Here is a tiny trained network, its code and every weight. The questions are about switching its units off for an input and a class, where a switched-off unit gives its printed mean instead of its output.

import numpy as np


def w(rows, s, z=0):
    codes = np.array(rows[::2]) - 128.0
    scale = np.full(codes.shape[1], s)
    scale[-1] = z or s
    return codes * scale


def norm(h):
    return h / np.sqrt((h * h).mean(-1, keepdims=True) + 1e-5)


def f(y):
    return np.maximum(y, 0)


def log_softmax(a):
    a = a - a.max(-1, keepdims=True)
    return a - np.log(np.exp(a).sum(-1, keepdims=True))


def net(x, mask):
    res = np.array(x, float).reshape(1, 4) / 4 @ E
    u = 0
    for l in range(2):
        y = f(norm(res) @ A[l][:, :-1].T + A[l][:, -1])
        res = res + np.where(mask[u : u + 6], y, B[l][:, -1]) @ B[l][:, :-1]
        u += 6
    return log_softmax(norm(res)[-1] @ U[:, :-1].T + U[:, -1])


A, B = {}, {}
E = w([
[129,50,97,173,66,85,51,197,139,69,97],'x0',
[91,86,134,36,70,90,155,209,228,118,57],'x1',
[35,66,236,119,82,194,217,145,55,149,177],'x2',
[136,87,120,186,125,2,134,58,158,133,172],'x3',
],0.0086)
A[0] = w([
[196,182,130,90,128,87,164,95,128,201,141,40],'L0N0',
[191,170,73,168,197,45,141,94,94,158,140,65],'L0N1',
[252,204,46,76,114,193,81,203,175,100,2,175],'L0N2',
[161,104,87,207,94,100,106,151,106,80,158,5],'L0N3',
[184,130,107,142,202,50,52,49,131,88,108,80],'L0N4',
[174,115,119,156,91,34,84,186,86,139,51,37],'L0N5',
],0.0069,0.002)
B[0] = w([
[152,208,197,101,168,191,116,218,175,135,134,170],'L0N0',
[196,79,160,81,173,95,180,130,101,118,147,207],'L0N1',
[37,24,31,138,136,143,95,126,149,128,84,255],'L0N2',
[254,182,181,191,55,133,105,41,147,139,97,174],'L0N3',
[72,59,221,84,208,76,187,120,84,91,232,211],'L0N4',
[173,101,235,99,134,97,129,117,181,130,164,180],'L0N5',
],0.0074,0.0083)
A[1] = w([
[107,75,119,88,44,107,168,150,144,171,142,41],'L1N0',
[168,114,9,75,186,138,91,173,145,149,38,93],'L1N1',
[87,30,82,126,149,103,145,157,144,146,136,163],'L1N2',
[174,164,108,84,140,141,74,167,161,113,55,5],'L1N3',
[130,226,164,65,128,174,254,133,109,250,169,196],'L1N4',
[117,125,95,191,110,153,143,97,87,183,156,144],'L1N5',
],0.0091,0.0013)
B[1] = w([
[135,131,131,106,175,121,101,166,201,75,48,184],'L1N0',
[59,145,177,95,155,102,100,133,104,90,50,194],'L1N1',
[73,176,112,80,160,209,168,148,111,142,99,205],'L1N2',
[121,135,159,73,80,127,85,177,170,50,106,152],'L1N3',
[169,91,167,157,190,49,94,2,135,140,215,255],'L1N4',
[117,212,98,133,99,134,91,151,62,167,96,167],'L1N5',
],0.011)
U = w([
[172,254,76,234,72,222,98,157,17,164,157,13],'0',
[221,48,233,137,177,95,154,29,117,102,252,255],'1',
[48,125,140,56,167,161,128,196,182,42,7,65],'2',
],0.0081,0.0017)

Each question gives the input, the list of numbers given to net, and the class t.
The units are the neurons (one row each of A and B). Each row of codes is followed by its name. A weight is (code - 128) times the scale printed after its matrix; where a second scale follows, it is the last column's (A, B and U).
mask holds one flag per neuron, layer by layer. A switched-off neuron (its flag False) gives its mean, the last column of its row in B, instead of its output. The means were averaged over made-up inputs and are rounded, as every weight is.
A unit's drop is (log p(t) with every unit on - log p(t) with that unit switched off) / (log p(t) with every unit on - log p(t) with every unit switched off).
The circuit of an input: a set's keep is (log p(t) with only the set's units on - log p(t) with every unit switched off) / (log p(t) with every unit on - log p(t) with every unit switched off). Starting from all 12 units, units are removed one at a time, each time the one whose removal leaves the highest keep (on an exact tie, the one counted first), for as long as the keep stays at least 0.8.
units of the circuit, in order: the units of the circuit, biggest drop first
k most important neurons: the k neurons with the biggest drops, biggest first
drop of u: that unit's drop, to one decimal
input [0,4,1,5], class 2: units of the circuit, in order	[L1N4]
input [2,-7,-5,-5], class 2: 3 most important neurons	[L0N2, L1N4, L1N1]
input [3,-8,6,-7], class 0: units of the circuit, in order	[L1N5, L0N4]
input [-3,-1,-8,-1], class 2: 2 most important neurons	[L0N2, L1N4]
input [7,3,5,7], class 2: 2 most important neurons	[L1N4, L1N0]
input [-5,-5,-7,-6], class 2: 2 most important neurons	[L0N2, L1N4]
input [5,-6,-1,-3], class 0: 2 most important neurons	[L1N4, L1N5]
input [-1,5,0,6], class 2: drop of L1N4	0.7
input [5,-7,7,7], class 0: drop of L1N4	0.3
input [-4,-3,-7,-1], class 2: drop of L0N2	2.3
input [-7,8,5,-7], class 1: 2 most important neurons	[L1N4, L0N2]
